Below is a small trained network, with its code and all its weights. Each question gives an input and a class and asks what happens when units are switched off, that is, made to give their printed mean instead of their output.

import numpy as np


def w(rows, s, z=0):
    codes = np.array(rows[::2]) - 128.0
    scale = np.full(codes.shape[1], s)
    scale[-1] = z or s
    return codes * scale


def f(y):
    return np.maximum(y, 0)


def log_softmax(a):
    a = a - a.max(-1, keepdims=True)
    return a - np.log(np.exp(a).sum(-1, keepdims=True))


def net(x, mask):
    res = np.array(x, float).reshape(1, 7) / 4 @ E
    y = f(res @ A[0][:, :-1].T + A[0][:, -1])
    res = res + np.where(mask, y, B[0][:, -1]) @ B[0][:, :-1]
    return log_softmax(res[-1] @ U[:, :-1].T + U[:, -1])


A, B = {}, {}
E = w([
[203,88,138,69,199,95,174,158,189,188],'x0',
[126,124,128,129,124,130,128,131,125,137],'x1',
[10,194,202,25,50,40,244,138,158,174],'x2',
[153,140,121,163,61,72,39,67,205,171],'x3',
[126,124,129,127,127,129,128,126,128,126],'x4',
[208,189,156,41,44,111,81,173,95,133],'x5',
[102,148,185,110,216,81,71,89,71,148],'x6',
],0.011)
A[0] = w([
[121,108,87,207,123,71,90,43,220,178,134],'n0',
[150,177,202,101,201,62,77,79,54,143,92],'n1',
[191,171,139,51,111,146,118,223,15,97,43],'n2',
[155,125,75,138,193,204,54,172,123,119,27],'n3',
[196,170,167,79,64,96,20,144,146,135,22],'n4',
[95,97,43,194,103,198,218,124,208,157,130],'n5',
[144,129,110,99,170,161,180,206,22,106,57],'n6',
[198,116,36,108,43,193,154,181,203,77,3],'n7',
[255,41,157,67,223,83,166,163,226,174,59],'n8',
[212,84,88,152,172,197,28,128,116,114,64],'n9',
[94,93,158,144,203,222,222,207,61,83,22],'n10',
[118,89,158,115,220,94,40,87,64,151,40],'n11',
[41,156,140,180,31,179,73,80,35,17,93],'n12',
[45,104,165,187,230,81,104,105,135,147,58],'n13',
],0.0079,0.0033)
B[0] = w([
[109,117,61,143,100,134,67,31,222,112,215],'n0',
[139,139,187,95,10,194,70,140,47,119,203],'n1',
[67,30,83,146,210,144,141,82,143,55,205],'n2',
[106,137,126,44,147,102,216,129,154,145,198],'n3',
[64,34,54,137,214,161,139,67,167,17,212],'n4',
[162,80,199,74,132,177,119,175,32,22,199],'n5',
[109,161,83,193,26,150,81,76,197,125,191],'n6',
[139,146,184,97,48,204,64,173,25,106,202],'n7',
[156,149,154,239,192,61,125,179,73,203,247],'n8',
[88,172,148,36,96,59,229,135,190,180,233],'n9',
[69,153,27,179,38,149,70,48,196,193,212],'n10',
[175,110,172,127,42,177,88,168,60,83,192],'n11',
[163,197,142,186,254,50,134,231,109,215,223],'n12',
[170,33,96,59,130,184,191,165,69,61,201],'n13',
],0.008,0.015)
U = w([
[20,181,205,2,49,14,253,138,172,172,167],'0',
[187,138,168,96,47,196,48,191,42,103,67],'1',
[112,49,53,161,226,198,160,104,93,51,159],'2',
[132,169,56,193,69,126,18,34,200,177,84],'3',
[176,168,124,232,198,66,89,215,86,219,2],'4',
],0.013,0.0067)

Each question gives the input, the list of numbers given to net, and the class t.
The units are the neurons (one row each of A and B). Each row of codes is followed by its name. A weight is (code - 128) times the scale printed after its matrix; where a second scale follows, it is the last column's (A, B and U).
mask holds one flag per neuron, in row order. A switched-off neuron (its flag False) gives its mean, the last column of its row in B, instead of its output. The means were averaged over made-up inputs and are rounded, as every weight is.
A unit's drop is (log p(t) with every unit on - log p(t) with that unit switched off) / (log p(t) with every unit on - log p(t) with every unit switched off).
The circuit of an input: a set's keep is (log p(t) with only the set's units on - log p(t) with every unit switched off) / (log p(t) with every unit on - log p(t) with every unit switched off). Starting from the 12 units with the biggest drops (on a tie, the unit counted first), units are removed one at a time, each time the one whose removal leaves the highest keep (on an exact tie, the one counted first), for as long as the keep stays at least 0.8.
units of the circuit, in order: the units of the circuit, biggest drop first
k most important neurons: the k neurons with the biggest drops, biggest first
drop of u: that unit's drop, to one decimal
input [1,-5,-1,6,-5,3,-7], class 1: units of the circuit, in order -> [n7]
input [1,4,5,-1,8,-6,-5], class 2: 2 most important neurons -> [n9; n5]
input [0,-3,-8,-8,-7,-7,-5], class 0: 3 most important neurons -> [n9; n3; n5]
input [-8,-2,3,4,8,6,-7], class 4: 2 most important neurons -> [n12; n1]
input [-3,1,-8,-4,3,-8,1], class 0: units of the circuit, in order -> [n9; n3]
input [5,-4,3,-8,-6,-5,6], class 3: 2 most important neurons -> [n10; n6]
input [7,6,-2,2,-3,3,-6], class 4: 3 most important neurons -> [n8; n1; n11]
input [5,-4,3,0,0,7,5], class 2: 2 most important neurons -> [n4; n2]
input [-4,8,0,-7,1,5,4], class 3: units of the circuit, in order -> [n6; n10]
input [5,7,5,-8,-5,6,-1], class 3: units of the circuit, in order -> [n6; n10; n9]
input [7,-5,4,-4,0,-7,5], class 2: 2 most important neurons -> [n13; n12]
input [5,1,-6,-1,8,1,8], class 1: 2 most important neurons -> [n11; n1]
input [6,6,-2,5,0,1,-3], class 4: 3 most important neurons -> [n8; n10; n6]
input [-4,6,-2,-7,6,2,3], class 3: units of the circuit, in order -> [n10]
input [6,-7,2,0,-4,6,5], class 2: 4 most important neurons -> [n4; n2; n12; n7]
input [1,3,7,7,-5,8,-3], class 2: 2 most important neurons -> [n4; n9]
input [2,1,0,-3,3,1,4], class 1: 2 most important neurons -> [n4; n0]
input [-7,4,-7,-8,6,-3,-6], class 3: 3 most important neurons -> [n10; n6; n8]
input [5,5,-2,-2,5,7,5], class 2: 2 most important neurons -> [n2; n4]
input [0,-7,-2,-4,-4,6,-2], class 2: units of the circuit, in order -> [n2]
input [0,3,3,-4,7,5,-3], class 2: drop of n9 -> 0.7
input [2,1,-5,-5,-7,2,7], class 1: drop of n11 -> 1.5
input [7,-8,-3,-4,-7,-3,2], class 4: drop of n8 -> 0.7
input [-7,-2,-7,-2,5,7,4], class 0: drop of n12 -> 0.0
